Here is a tiny trained network, its code and every weight. The questions are about switching its units off for an input and a class, where a switched-off unit gives its printed mean instead of its output.

import numpy as np


def w(rows, s, z=0):
    codes = np.array(rows[::2]) - 128.0
    scale = np.full(codes.shape[1], s)
    scale[-1] = z or s
    return codes * scale


def f(y):
    return np.maximum(y, 0)


def log_softmax(a):
    a = a - a.max(-1, keepdims=True)
    return a - np.log(np.exp(a).sum(-1, keepdims=True))


def net(x, mask):
    res = np.array(x, float).reshape(1, 8) / 4 @ E
    y = f(res @ A[0][:, :-1].T + A[0][:, -1])
    res = res + np.where(mask, y, B[0][:, -1]) @ B[0][:, :-1]
    return log_softmax(res[-1] @ U[:, :-1].T + U[:, -1])


A, B = {}, {}
E = w([
[161,233,169,102,106],'x0',
[2,180,119,138,143],'x1',
[236,110,87,171,140],'x2',
[158,183,209,175,121],'x3',
[158,121,70,16,108],'x4',
[53,35,113,178,217],'x5',
[180,77,151,113,205],'x6',
[136,109,97,224,18],'x7',
],0.0071)
A[0] = w([
[144,91,57,95,47,211],'n0',
[165,121,175,132,183,151],'n1',
[187,113,65,120,86,210],'n2',
[171,149,142,70,163,185],'n3',
[131,118,125,210,74,208],'n4',
[92,76,88,106,136,178],'n5',
[115,184,163,30,107,211],'n6',
[135,175,205,228,146,253],'n7',
[115,159,134,1,98,199],'n8',
[116,50,48,174,136,244],'n9',
],0.0095,0.0032)
B[0] = w([
[144,156,64,191,82,203],'n0',
[135,92,185,111,167,183],'n1',
[237,103,97,191,83,199],'n2',
[200,156,155,85,180,199],'n3',
[80,111,114,175,30,218],'n4',
[71,115,28,119,196,185],'n5',
[181,206,93,35,116,226],'n6',
[81,82,254,61,64,255],'n7',
[158,226,84,58,156,226],'n8',
[78,78,101,172,151,224],'n9',
],0.0077,0.0084)
U = w([
[45,86,82,153,221,249],'0',
[53,131,255,142,19,164],'1',
[168,111,66,227,91,23],'2',
[232,120,208,114,199,147],'3',
[171,243,82,66,121,43],'4',
],0.0084,0.0021)

Each question gives the input, the list of numbers given to net, and the class t.
The units are the neurons (one row each of A and B). Each row of codes is followed by its name. A weight is (code - 128) times the scale printed after its matrix; where a second scale follows, it is the last column's (A, B and U).
mask holds one flag per neuron, in row order. A switched-off neuron (its flag False) gives its mean, the last column of its row in B, instead of its output. The means were averaged over made-up inputs and are rounded, as every weight is.
A unit's drop is (log p(t) with every unit on - log p(t) with that unit switched off) / (log p(t) with every unit on - log p(t) with every unit switched off).
The circuit of an input: a set's keep is (log p(t) with only the set's units on - log p(t) with every unit switched off) / (log p(t) with every unit on - log p(t) with every unit switched off). Starting from all 10 units, units are removed one at a time, each time the one whose removal leaves the highest keep (on an exact tie, the one counted first), for as long as the keep stays at least 0.8.
units of the circuit, in order: the units of the circuit, biggest drop first
top k neurons: the k neurons with the biggest drops, biggest first
drop when u is switched off: that unit's drop, to one decimal
input [8,2,6,1,-6,1,-5,-6], class 1: top 2 neurons	n7; n8
input [-3,2,4,4,-2,-8,7,3], class 1: units of the circuit, in order	n7; n8
input [7,-6,1,-6,1,8,2,1], class 0: top 3 neurons	n9; n5; n6
input [-2,0,7,8,-3,8,-1,8], class 1: units of the circuit, in order	n7
input [-3,-3,-6,-5,4,-2,-3,5], class 2: units of the circuit, in order	n0; n2
input [4,0,-4,6,4,-7,-7,8], class 4: top 2 neurons	n6; n8
input [-5,5,6,-5,1,-4,5,1], class 2: top 2 neurons	n2; n0
input [5,-5,7,0,-6,-4,6,6], class 1: top 2 neurons	n7; n4
input [8,-7,0,-3,-7,-5,8,8], class 1: drop when n3 is switched off	0.0
input [6,-5,6,3,-5,0,-2,3], class 1: drop when n7 is switched off	0.2
input [-5,0,-1,7,-6,8,1,4], class 1: drop when n7 is switched off	0.5
